Below are the code and all the weights of a small trained network. Each question names an input and a class and asks about switching units off, where a switched-off unit gives its printed mean instead of its output.

import numpy as np


def w(rows, s, z=0):
    codes = np.array(rows[::2]) - 128.0
    scale = np.full(codes.shape[1], s)
    scale[-1] = z or s
    return codes * scale


def f(y):
    return y / 2 * (1 + np.tanh(0.7978845608 * (y + 0.044715 * y**3)))


def log_softmax(a):
    a = a - a.max(-1, keepdims=True)
    return a - np.log(np.exp(a).sum(-1, keepdims=True))


def net(x, mask):
    res = np.array(x, float).reshape(1, 8) / 4 @ E
    y = f(res @ A[0][:, :-1].T + A[0][:, -1])
    res = res + np.where(mask, y, B[0][:, -1]) @ B[0][:, :-1]
    return log_softmax(res[-1] @ U[:, :-1].T + U[:, -1])


A, B = {}, {}
E = w([
[122,161,110,143,114,128,120],'x0',
[40,111,153,142,78,60,165],'x1',
[137,97,136,134,134,122,125],'x2',
[136,84,125,155,113,123,105],'x3',
[105,166,244,178,178,119,32],'x4',
[131,122,129,130,131,124,128],'x5',
[143,90,134,145,140,113,124],'x6',
[35,80,62,95,215,141,92],'x7',
],0.011)
A[0] = w([
[89,109,150,128,112,45,178,78],'N1',
[192,158,147,190,56,106,149,98],'N2',
[75,138,150,172,121,77,161,57],'N3',
[255,157,84,137,207,234,81,104],'N4',
[54,124,158,119,78,46,157,96],'N5',
[62,76,56,103,193,147,127,119],'N6',
[132,149,111,108,110,121,123,121],'N7',
[78,150,221,168,154,125,102,137],'N8',
[18,152,133,156,110,37,183,90],'N9',
[197,157,178,121,58,134,134,132],'N10',
[164,105,198,136,75,151,142,136],'N11',
[70,169,157,146,169,141,78,155],'N12',
[118,87,22,113,70,68,215,151],'N13',
[175,157,99,103,174,149,95,70],'N14',
[107,135,189,113,136,129,63,158],'N15',
[142,154,187,123,98,109,172,145],'N16',
[130,146,86,80,86,115,104,254],'N17',
[140,170,129,148,86,128,121,111],'N18',
[55,99,78,112,136,196,42,144],'N19',
[98,181,121,163,138,125,85,124],'N20',
[217,158,162,95,15,70,110,114],'N21',
[55,147,64,131,152,93,82,99],'N22',
[198,156,201,163,65,155,183,97],'N23',
[145,117,53,62,70,102,183,146],'N24',
[109,137,81,77,176,121,66,107],'N25',
[148,83,102,99,97,168,142,151],'N26',
[97,128,201,126,112,80,62,120],'N27',
[146,132,67,94,83,202,109,110],'N28',
[71,99,94,104,163,98,96,123],'N29',
[88,158,233,127,127,172,50,154],'N30',
[80,141,53,150,180,130,102,121],'N31',
[145,103,114,162,129,88,85,197],'N32',
],0.0099,0.0027)
B[0] = w([
[103,150,111,136,84,179,69,170],'N1',
[122,134,155,83,139,88,137,193],'N2',
[106,107,150,164,96,156,115,160],'N3',
[77,101,163,134,55,255,47,248],'N4',
[101,66,111,133,39,202,61,187],'N5',
[138,107,131,93,155,77,161,216],'N6',
[122,121,131,138,147,105,145,134],'N7',
[166,191,100,166,144,166,168,211],'N8',
[82,88,141,152,72,174,96,200],'N9',
[84,104,166,91,155,73,120,197],'N10',
[105,119,158,140,137,94,128,174],'N11',
[138,125,137,151,151,110,161,195],'N12',
[163,163,86,181,153,178,174,242],'N13',
[108,88,155,127,92,153,78,169],'N14',
[165,160,138,156,157,121,167,190],'N15',
[117,108,137,109,100,111,122,171],'N16',
[143,117,109,123,158,138,160,163],'N17',
[154,108,152,89,147,136,87,151],'N18',
[125,132,147,85,147,67,121,198],'N19',
[136,161,99,115,156,130,123,160],'N20',
[112,133,136,74,175,78,130,207],'N21',
[116,106,133,67,125,110,122,179],'N22',
[113,104,113,68,161,74,149,209],'N23',
[183,183,85,142,176,162,157,217],'N24',
[97,104,130,114,145,107,128,178],'N25',
[181,141,143,172,142,154,118,168],'N26',
[149,168,108,159,107,130,127,192],'N27',
[158,131,120,148,114,126,103,176],'N28',
[121,91,166,83,129,86,164,181],'N29',
[187,161,109,205,155,150,184,230],'N30',
[115,124,148,111,164,72,149,181],'N31',
[162,117,110,127,154,120,127,147],'N32',
],0.0097,0.013)
U = w([
[221,172,79,209,170,133,137,238],'0',
[92,98,131,71,166,22,89,2],'1',
[78,89,124,159,67,200,1,141],'2',
],0.013,0.00087)

Each question gives the input, the list of numbers given to net, and the class t.
The units are the neurons (one row each of A and B). Each row of codes is followed by its name. A weight is (code - 128) times the scale printed after its matrix; where a second scale follows, it is the last column's (A, B and U).
mask holds one flag per neuron, in row order. A switched-off neuron (its flag False) gives its mean, the last column of its row in B, instead of its output. The means were averaged over made-up inputs and are rounded, as every weight is.
A unit's drop is (log p(t) with every unit on - log p(t) with that unit switched off) / (log p(t) with every unit on - log p(t) with every unit switched off).
most important unit: the unit with the biggest drop
top k neurons: the k neurons with the biggest drops, biggest first
drop of u: that unit's drop, to one decimal
input [8,7,2,4,-7,-2,6,5], class 0: top neuron -> (N13)
input [1,5,5,8,-3,8,2,-3], class 2: top 2 neurons -> (N5 N30)
input [0,-8,6,-2,-7,5,6,2], class 2: top 3 neurons -> (N4 N30 N14)
input [7,7,-8,-1,6,-7,8,-4], class 2: top 2 neurons -> (N5 N9)
input [-2,7,-3,6,-1,4,-6,-7], class 1: top 2 neurons -> (N21 N4)
input [5,7,-4,5,-2,-5,-4,-8], class 1: top 3 neurons -> (N21 N23 N4)
input [6,-6,-5,-5,-1,3,0,-6], class 1: top 3 neurons -> (N23 N21 N10)
input [2,-8,-8,-5,-7,-3,-5,4], class 2: top 3 neurons -> (N4 N14 N30)
input [0,-6,4,7,1,7,5,6], class 1: top 2 neurons -> (N19 N6)
input [-5,-3,-1,-5,0,-7,-8,2], class 2: top 2 neurons -> (N23 N21)
input [1,4,-6,6,0,-1,0,-4], class 1: top 2 neurons -> (N4 N21)
input [1,-6,3,-2,4,6,-6,6], class 1: top 2 neurons -> (N19 N31)
input [1,7,-7,-2,2,6,3,-7], class 1: top 4 neurons -> (N4 N21 N23 N2)
input [3,-6,3,4,8,-8,-7,6], class 0: most important unit -> N30
input [4,-8,-3,-6,3,-5,6,-6], class 2: drop of N4 -> 1.5
input [7,3,8,-6,1,-5,-3,-2], class 2: drop of N6 -> 0.1
input [-3,-5,-5,-6,-3,5,7,-4], class 2: drop of N4 -> 0.6
input [-3,2,7,7,0,6,4,-3], class 1: drop of N4 -> 0.7
